Below is a small trained network, with its code and all its weights. Each question gives an input and a class and asks what happens when units are switched off, that is, made to give their printed mean instead of their output.

import numpy as np


def w(rows, s, z=0):
    codes = np.array(rows[::2]) - 128.0
    scale = np.full(codes.shape[1], s)
    scale[-1] = z or s
    return codes * scale


def norm(h):
    return h / np.sqrt((h * h).mean(-1, keepdims=True) + 1e-5)


def f(y):
    return np.maximum(y, 0)


def log_softmax(a):
    a = a - a.max(-1, keepdims=True)
    return a - np.log(np.exp(a).sum(-1, keepdims=True))


def net(x, mask):
    res = np.array(x, float).reshape(1, 8) / 4 @ E
    u = 0
    for l in range(4):
        y = f(norm(res) @ A[l][:, :-1].T + A[l][:, -1])
        res = res + np.where(mask[u : u + 3], y, B[l][:, -1]) @ B[l][:, :-1]
        u += 3
    return log_softmax(norm(res)[-1] @ U[:, :-1].T + U[:, -1])


A, B = {}, {}
E = w([
[73,169,175,90,11,119,126,102],'x0',
[117,127,120,132,128,99,130,135],'x1',
[143,128,128,123,122,146,131,126],'x2',
[40,155,172,71,120,183,147,206],'x3',
[138,135,133,122,129,130,142,125],'x4',
[114,137,70,65,118,111,112,61],'x5',
[118,123,135,134,134,130,139,117],'x6',
[114,136,123,142,133,131,130,119],'x7',
],0.012)
A[0] = w([
[173,108,160,165,2,51,129,11,1],'L0N0',
[99,130,20,8,230,155,215,174,26],'L0N1',
[204,132,202,252,3,83,140,120,98],'L0N2',
],0.0097,0.002)
B[0] = w([
[225,215,70,118,101,147,6,219,255],'L0N0',
[83,148,209,185,199,130,14,37,222],'L0N1',
[54,50,172,205,113,137,2,94,248],'L0N2',
],0.01,0.0083)
A[1] = w([
[216,130,48,44,94,78,176,129,132],'L1N0',
[254,60,67,231,181,88,106,48,40],'L1N1',
[227,26,100,212,147,83,247,130,12],'L1N2',
],0.0099,0.0011)
B[1] = w([
[91,167,172,157,85,189,25,116,149],'L1N0',
[9,151,151,77,60,139,254,124,248],'L1N1',
[120,78,156,119,103,125,59,120,155],'L1N2',
],0.011)
A[2] = w([
[134,150,36,127,189,92,165,38,115],'L2N0',
[195,129,146,190,247,165,167,222,7],'L2N1',
[156,106,132,168,235,143,80,157,74],'L2N2',
],0.014,0.0012)
B[2] = w([
[97,124,192,55,40,66,112,73,169],'L2N0',
[191,178,78,44,254,69,117,202,205],'L2N1',
[105,68,47,246,236,135,115,81,253],'L2N2',
],0.0095,0.005)
A[3] = w([
[84,109,148,227,181,154,231,193,202],'L3N0',
[88,131,156,181,52,164,147,252,142],'L3N1',
[83,153,74,23,107,139,100,134,1],'L3N2',
],0.016,0.00088)
B[3] = w([
[254,124,121,98,110,138,131,217,209],'L3N0',
[127,19,195,142,139,128,224,124,252],'L3N1',
[120,201,59,104,188,107,182,77,209],'L3N2',
],0.014,0.013)
U = w([
[146,44,186,127,95,140,246,174,165],'0',
[94,86,159,193,140,137,59,90,252],'1',
[69,187,122,72,127,131,223,54,123],'2',
[200,189,45,120,59,120,105,125,43],'3',
[206,115,113,128,208,140,151,202,37],'4',
],0.014,0.0024)

Each question gives the input, the list of numbers given to net, and the class t.
The units are the neurons (one row each of A and B). Each row of codes is followed by its name. A weight is (code - 128) times the scale printed after its matrix; where a second scale follows, it is the last column's (A, B and U).
mask holds one flag per neuron, layer by layer. A switched-off neuron (its flag False) gives its mean, the last column of its row in B, instead of its output. The means were averaged over made-up inputs and are rounded, as every weight is.
A unit's drop is (log p(t) with every unit on - log p(t) with that unit switched off) / (log p(t) with every unit on - log p(t) with every unit switched off).
The circuit of an input: a set's keep is (log p(t) with only the set's units on - log p(t) with every unit switched off) / (log p(t) with every unit on - log p(t) with every unit switched off). Starting from all 12 units, units are removed one at a time, each time the one whose removal leaves the highest keep (on an exact tie, the one counted first), for as long as the keep stays at least 0.8.
circuit, biggest first: the units of the circuit, biggest drop first
most important unit: the unit with the biggest drop
top k neurons: the k neurons with the biggest drops, biggest first
k most important neurons of layer l: the k neurons of layer l with the biggest drops, biggest first
drop of u: that unit's drop, to one decimal
input [-2,-7,-5,-8,-3,7,-6,-6], class 2: circuit, biggest first : (L1N1)
input [0,4,1,7,-6,-4,2,-7], class 4: top 2 neurons : (L1N1, L2N1)
input [-8,1,4,0,-4,-3,1,-3], class 0: 2 most important neurons of layer 2 : (L2N2, L2N1)
input [7,2,7,-8,-8,-5,5,-8], class 1: top 2 neurons : (L0N2, L3N0)
input [-5,5,1,0,5,6,4,-8], class 2: top 3 neurons : (L0N2, L1N1, L2N0)
input [0,1,-7,4,-1,-5,-4,-7], class 4: top 3 neurons : (L1N1, L2N1, L0N2)
input [3,-8,5,6,8,1,5,-2], class 2: top 2 neurons : (L0N2, L3N2)
input [-7,5,-6,-1,-1,-3,-5,-3], class 0: top 2 neurons : (L1N1, L0N0)
input [0,-2,-6,3,7,-5,6,2], class 4: top 2 neurons : (L1N1, L2N1)
input [-1,3,4,8,4,8,5,-1], class 1: top 2 neurons : (L0N1, L1N1)
input [6,-7,5,0,-4,-4,-4,-1], class 1: top 3 neurons : (L0N2, L1N1, L3N0)
input [-2,-1,3,-7,0,8,-5,1], class 2: 2 most important neurons of layer 3 : (L3N2, L3N0)
input [1,-8,-7,-2,6,6,5,-6], class 3: top 2 neurons : (L0N0, L3N1)
input [-8,-1,0,-1,-7,8,-8,3], class 2: most important unit : L1N1
input [8,-7,8,-3,8,-4,1,-6], class 1: top 2 neurons : (L0N2, L1N1)
input [-2,-3,4,4,-3,8,-7,0], class 1: top 2 neurons : (L0N1, L1N1)
input [-7,8,-7,-8,-7,-3,-6,-5], class 0: drop of L1N1 : 1.3
input [-1,2,-6,1,5,-3,-7,-3], class 4: drop of L1N1 : 2.1
input [-4,4,0,7,3,-3,-8,-6], class 4: drop of L0N2 : 0.1
input [-1,2,6,-8,7,2,-6,-2], class 2: drop of L1N1 : 2.0
input [-8,-6,-1,5,0,6,3,5], class 1: circuit, biggest first : (L0N1)
input [5,-6,2,-7,3,2,-5,8], class 3: top 2 neurons : (L0N0, L0N1)
